Below is a small trained network, with its code and all its weights. Each question gives an input and a class and asks what happens when units are switched off, that is, made to give their printed mean instead of their output.

import numpy as np


def w(rows, s, z=0):
    codes = np.array(rows[::2]) - 128.0
    scale = np.full(codes.shape[1], s)
    scale[-1] = z or s
    return codes * scale


def f(y):
    return y / 2 * (1 + np.tanh(0.7978845608 * (y + 0.044715 * y**3)))


def log_softmax(a):
    a = a - a.max(-1, keepdims=True)
    return a - np.log(np.exp(a).sum(-1, keepdims=True))


def net(x, mask):
    res = np.array(x, float).reshape(1, 6) / 4 @ E
    y = f(res @ A[0][:, :-1].T + A[0][:, -1])
    res = res + np.where(mask, y, B[0][:, -1]) @ B[0][:, :-1]
    return log_softmax(res[-1] @ U[:, :-1].T + U[:, -1])


A, B = {}, {}
E = w([
[69,146,134,113],'x0',
[139,183,255,151],'x1',
[213,68,96,117],'x2',
[126,154,77,217],'x3',
[147,127,169,130],'x4',
[180,229,85,114],'x5',
],0.0083)
A[0] = w([
[144,155,128,132,73],'N1',
[125,180,112,120,113],'N2',
[131,215,137,187,243],'N3',
[124,105,127,77,66],'N4',
[157,142,109,157,172],'N5',
[165,139,142,96,87],'N6',
[142,133,107,152,207],'N7',
[129,159,160,162,135],'N8',
[151,141,185,112,84],'N9',
[94,128,120,117,155],'N10',
[138,132,116,90,164],'N11',
[123,104,139,162,193],'N12',
[156,172,125,89,162],'N13',
[167,110,71,198,176],'N14',
[127,107,125,152,254],'N15',
[151,110,162,140,89],'N16',
[140,135,98,162,228],'N17',
[159,251,125,148,156],'N18',
[96,92,136,180,213],'N19',
[177,133,151,110,101],'N20',
[60,107,154,135,150],'N21',
[150,79,109,208,249],'N22',
[116,129,87,170,218],'N23',
[145,140,116,99,210],'N24',
[79,137,126,102,164],'N25',
[146,123,144,123,68],'N26',
[149,104,113,97,80],'N27',
[161,203,130,134,168],'N28',
[145,167,131,117,99],'N29',
],0.015,0.0042)
B[0] = w([
[107,122,133,171,133],'N1',
[112,157,164,146,164],'N2',
[144,250,195,141,251],'N3',
[88,161,122,229,138],'N4',
[91,141,122,100,167],'N5',
[127,120,74,184,146],'N6',
[123,149,113,93,169],'N7',
[147,124,175,176,177],'N8',
[135,16,120,164,184],'N9',
[93,138,132,106,152],'N10',
[126,178,113,143,149],'N11',
[167,120,140,92,161],'N12',
[116,176,100,169,181],'N13',
[167,146,134,48,224],'N14',
[162,156,138,87,176],'N15',
[152,81,124,168,145],'N16',
[125,161,105,80,188],'N17',
[157,241,180,241,255],'N18',
[152,93,162,47,192],'N19',
[164,115,65,176,156],'N20',
[63,63,196,65,197],'N21',
[158,140,138,13,217],'N22',
[126,151,59,86,198],'N23',
[151,183,93,125,165],'N24',
[59,156,136,100,172],'N25',
[128,102,117,162,125],'N26',
[111,161,121,208,139],'N27',
[161,174,127,191,210],'N28',
[108,131,123,182,150],'N29',
],0.021,0.0087)
U = w([
[143,135,105,44,255],'0',
[133,135,63,162,15],'1',
[155,216,156,138,188],'2',
[169,98,217,93,135],'3',
[254,79,175,131,39],'4',
[82,79,145,102,40],'5',
],0.0074,0.003)

Each question gives the input, the list of numbers given to net, and the class t.
The units are the neurons (one row each of A and B). Each row of codes is followed by its name. A weight is (code - 128) times the scale printed after its matrix; where a second scale follows, it is the last column's (A, B and U).
mask holds one flag per neuron, in row order. A switched-off neuron (its flag False) gives its mean, the last column of its row in B, instead of its output. The means were averaged over made-up inputs and are rounded, as every weight is.
A unit's drop is (log p(t) with every unit on - log p(t) with that unit switched off) / (log p(t) with every unit on - log p(t) with every unit switched off).
The circuit of an input: a set's keep is (log p(t) with only the set's units on - log p(t) with every unit switched off) / (log p(t) with every unit on - log p(t) with every unit switched off). Starting from the 12 units with the biggest drops (on a tie, the unit counted first), units are removed one at a time, each time the one whose removal leaves the highest keep (on an exact tie, the one counted first), for as long as the keep stays at least 0.8.
units of the circuit, in order: the units of the circuit, biggest drop first
most important unit: the unit with the biggest drop
top k neurons: the k neurons with the biggest drops, biggest first
drop when u is switched off: that unit's drop, to one decimal
input [1,-6,-1,-1,7,-5], class 0: most important unit => N18
input [1,-5,6,2,-6,6], class 0: units of the circuit, in order => (N3 N14)
input [-3,6,-1,6,-8,-5], class 0: units of the circuit, in order => (N18 N22)
input [-7,-3,6,-4,-4,-2], class 0: top 4 neurons => (N18 N3 N22 N28)
input [7,-6,5,-4,-2,3], class 1: top 3 neurons => (N3 N18 N22)
input [-2,-7,7,-5,-5,-2], class 0: top 4 neurons => (N18 N3 N22 N28)
input [1,-2,7,-7,-5,-2], class 1: top 2 neurons => (N3 N18)
input [3,0,-7,3,-2,-6], class 3: top 2 neurons => (N21 N19)
input [3,-2,-6,-3,3,0], class 5: drop when N18 is switched off => 0.2
input [-5,6,1,-3,-7,-3], class 3: drop when N28 is switched off => 0.2
input [5,1,-3,-8,0,-4], class 5: drop when N23 is switched off => 0.0
